[[137 120 145 120 142 129 107 110 129 111 106 119 117 112]
 [137 134 149 108 141 140 139 143 149 143 127 136 145 127]
 [127 121 109 110 147 132 125 113 121 149 120 141 146 136]
 [128 112 148 110 125 122 144 128 139 119 144 149 124 138]
 [114 148 113 146 135 143 149 135 116 110 117 125 132 139]
 [110 133 143 112 115 128 144 121 124 139 120 119 125 123]]
|
[[123 125 119 120 139 124 121 144 128 115 112 143 133 110]
 [139 132 125 117 110 116 135 149 143 135 146 113 148 114]
 [138 124 149 144 119 139 128 144 122 125 110 148 112 128]
 [136 146 141 120 149 121 113 125 132 147 110 109 121 127]
 [127 145 136 127 143 149 143 139 140 141 108 149 134 137]
 [112 117 119 106 111 129 110 107 129 142 120 145 120 137]]

[[120 130 129 135 136 117 122 141 140 106 123 133 107]
 [140 140 131 111 100 103 109 120 139 143 128 137 146]]
|
[[146 137 128 143 139 120 109 103 100 111 131 140 140]
 [107 133 123 106 140 141 122 117 136 135 129 130 120]]

[[122 121 138 124 120 119 134 126 129 131 156 121 113 111 122 124]
 [146 150 126 118 117 135 125 121 115 131 101 121 142 142 150 141]
 [130 131 132 129 128 106 133 134 132 121 126 128 131 144 129 130]]
|
[[130 129 144 131 128 126 121 132 134 133 106 128 129 132 131 130]
 [141 150 142 142 121 101 131 115 121 125 135 117 118 126 150 146]
 [124 122 111 113 121 156 131 129 126 134 119 120 124 138 121 122]]

[[123 133 128 156 127 133 126 119]
 [133 118 127 156 136 112 151 143]]
|
[[143 151 112 136 156 127 118 133]
 [119 126 133 127 156 128 133 123]]

[[122 123 113 139 137 139 128 151 136 120 118 128 114 136 137]
 [135 126 128 124 140 133 112 121 139 107 106 125 123 120 125]
 [130 122 104 145 122 134 120 135 135 125 131 112 141 139 125]
 [106 131 131 135 118 145 118 125 130 134 124 107 119 139 133]
 [123 102 122 124 118 137 128 131 132 140 148 136 132 131 141]
 [127 127 144 117 131 125 113 111 139 143 123 119 139 117 137]]
|
[[137 117 139 119 123 143 139 111 113 125 131 117 144 127 127]
 [141 131 132 136 148 140 132 131 128 137 118 124 122 102 123]
 [133 139 119 107 124 134 130 125 118 145 118 135 131 131 106]
 [125 139 141 112 131 125 135 135 120 134 122 145 104 122 130]
 [125 120 123 125 106 107 139 121 112 133 140 124 128 126 135]
 [137 136 114 128 118 120 136 151 128 139 137 139 113 123 122]]

[[147 104 130 139 108]
 [130 137 149 152 129]
 [136 109 107 147 142]]
|
[[142 147 107 109 136]
 [129 152 149 137 130]
 [108 139 130 104 147]]

[[132 125 118 139 135 103 131 117 115]
 [132 125 116 140 125 100 134 122 119]
 [108 149 135 132 138 126 119 140 121]
 [133 126 119 139 135 103 130 117 115]
 [115 149 138 133 142 126 116 136 126]
 [133 129 119 142 135 104 130 117 114]]
|
[[114 117 130 104 135 142 119 129 133]
 [126 136 116 126 142 133 138 149 115]
 [115 117 130 103 135 139 119 126 133]
 [121 140 119 126 138 132 135 149 108]
 [119 122 134 100 125 140 116 125 132]
 [115 117 131 103 135 139 118 125 132]]

[[128 122 111 142 138 121 150 147 141]
 [124 119 140 131 110 135 119 123 124]
 [134 141 118 110 128 135 129 129 125]
 [138 125 114 107 121 145 141 142 139]]
|
[[139 142 141 145 121 107 114 125 138]
 [125 129 129 135 128 110 118 141 134]
 [124 123 119 135 110 131 140 119 124]
 [141 147 150 121 138 142 111 122 128]]
---
[[133 133 137 134 131 123 111 133 135]
 [125 139 119 122 124 130 131 126 128]
 [111 137 107 107 109 129 124 112 132]]
|
[[125 139 119 122 124 130 131 126 128]
 [111 137 107 107 109 129 124 112 132]
 [133 133 137 134 131 123 111 133 135]]

[[139 125 120 135 143 145 114 123 116 150 142 113]
 [134 131 121 117 124 124 119 137 117 119 115 137]]
|
[[134 131 121 117 124 124 119 137 117 119 115 137]
 [139 125 120 135 143 145 114 123 116 150 142 113]]

[[138 131]
 [138 156]
 [149 155]
 [132 147]]
|
[[138 156]
 [149 155]
 [132 147]
 [138 131]]

[[134 127 129 128 126 132 123 123 128 133 130]
 [128 117 116 133 132 127 150 131 130 114 114]
 [135 121 127 133 125 131 129 125 130 129 124]
 [127 134 151 134 110 108 106 136 141 127 124]
 [135 123 125 130 129 137 131 123 126 129 128]
 [150 122 140 136 118 139 108 116 131 144 129]
 [124 139 131 121 132 132 117 125 122 138 140]
 [127 136 131 124 129 128 120 128 124 135 136]]
|
[[124 139 131 121 132 132 117 125 122 138 140]
 [127 136 131 124 129 128 120 128 124 135 136]
 [127 134 151 134 110 108 106 136 141 127 124]
 [134 127 129 128 126 132 123 123 128 133 130]
 [135 123 125 130 129 137 131 123 126 129 128]
 [150 122 140 136 118 139 108 116 131 144 129]
 [135 121 127 133 125 131 129 125 130 129 124]
 [128 117 116 133 132 127 150 131 130 114 114]]

[[125 129]
 [119 145]
 [111 147]
 [143 121]
 [116 124]
 [122 140]
 [114 150]
 [136 120]]
|
[[114 150]
 [111 147]
 [119 145]
 [122 140]
 [125 129]
 [116 124]
 [143 121]
 [136 120]]

[[146 119 138 135]
 [111 140 123 117]
 [128 124 122 130]
 [114 137 113 122]
 [133 128 122 131]
 [133 153 120 126]
 [118 120 117 128]
 [119 134 139 117]
 [111 133 133 116]
 [134 117 134 131]
 [115 135 123 121]]
|
[[133 153 120 126]
 [111 140 123 117]
 [114 137 113 122]
 [115 135 123 121]
 [119 134 139 117]
 [111 133 133 116]
 [133 128 122 131]
 [128 124 122 130]
 [118 120 117 128]
 [146 119 138 135]
 [134 117 134 131]]

[[129 126 123 120 129 139 127 118 107 117 139 112]
 [119 127 128 125 128 135 144 133 133 157 138 151]
 [116 130 131 121 118 130 150 126 114 140 103 134]]
|
[[116 130 131 121 118 130 150 126 114 140 103 134]
 [119 127 128 125 128 135 144 133 133 157 138 151]
 [129 126 123 120 129 139 127 118 107 117 139 112]]
---
[[153 143 125 121 148 123 117 127 116 132 113 127 117 105 149]
 [152 139 124 119 148 126 115 126 117 130 114 128 115 105 150]
 [127 118 122 124 149 109 110 122 154 107 137 119 121 119 132]
 [139 152 130 145 150 103 137 132 136 118 117 117 145 123 132]]
|
[[152 139 124 119 148 126 115 126 117 130 114 128 115 105 150]
 [139 152 130 145 150 103 137 132 136 118 117 117 145 123 132]]

[[127 126 111 112 136 132 113 142 126 133 146 121 127 112 123 113]
 [119 117 136 138 119 121 145 124 120 121 118 135 128 137 137 137]
 [137 141 132 121 135 132 127 126 141 129 131 138 133 119 120 132]
 [121 119 138 117 125 114 130 127 119 127 129 155 139 123 116 137]
 [119 111 131 114 122 115 123 121 114 142 146 117 122 111 120 141]
 [111 110 126 142 114 118 139 104 115 129 132 127 123 146 137 128]]
|
[[119 117 136 138 119 121 145 124 120 121 118 135 128 137 137 137]
 [121 119 138 117 125 114 130 127 119 127 129 155 139 123 116 137]
 [111 110 126 142 114 118 139 104 115 129 132 127 123 146 137 128]]

[[125 156 124 126 133 130 115 121 120 133 124]
 [133 134 118 119 113 125 122 137 124 149 134]
 [127 134 125 103 127 141 114 137 123 124 130]
 [128 122 123 102 116 141 120 139 133 125 136]]
|
[[133 134 118 119 113 125 122 137 124 149 134]
 [128 122 123 102 116 141 120 139 133 125 136]]

[[132 117 125 114 130 116 121 122]
 [118 145 117 104 140 136 130 142]
 [128 128 127 127 130 131 130 129]
 [128 130 127 124 129 134 130 133]]
|
[[118 145 117 104 140 136 130 142]
 [128 130 127 124 129 134 130 133]]

[[137 132 128 131 133 131 111 116 133 134 137 136 136 136 128]
 [133 144 100 132 129 102 140 147 131 136 133 134 123 126 107]
 [121 124 126 129 124 124 138 137 129 125 123 124 127 126 125]]
|
[[133 144 100 132 129 102 140 147 131 136 133 134 123 126 107]]

[[119 142 107 110 138 136 115  99 112 117]
 [132 123 136 140 116 123 134 155 147 128]
 [130 125 134 132 126 127 131 133 130 131]
 [125 133 123 126 125 130 124 131 132 122]
 [124 134 118 122 129 130 123 122 127 122]
 [134 121 146 143 117 125 137 156 144 134]]
|
[[132 123 136 140 116 123 134 155 147 128]
 [125 133 123 126 125 130 124 131 132 122]
 [134 121 146 143 117 125 137 156 144 134]]
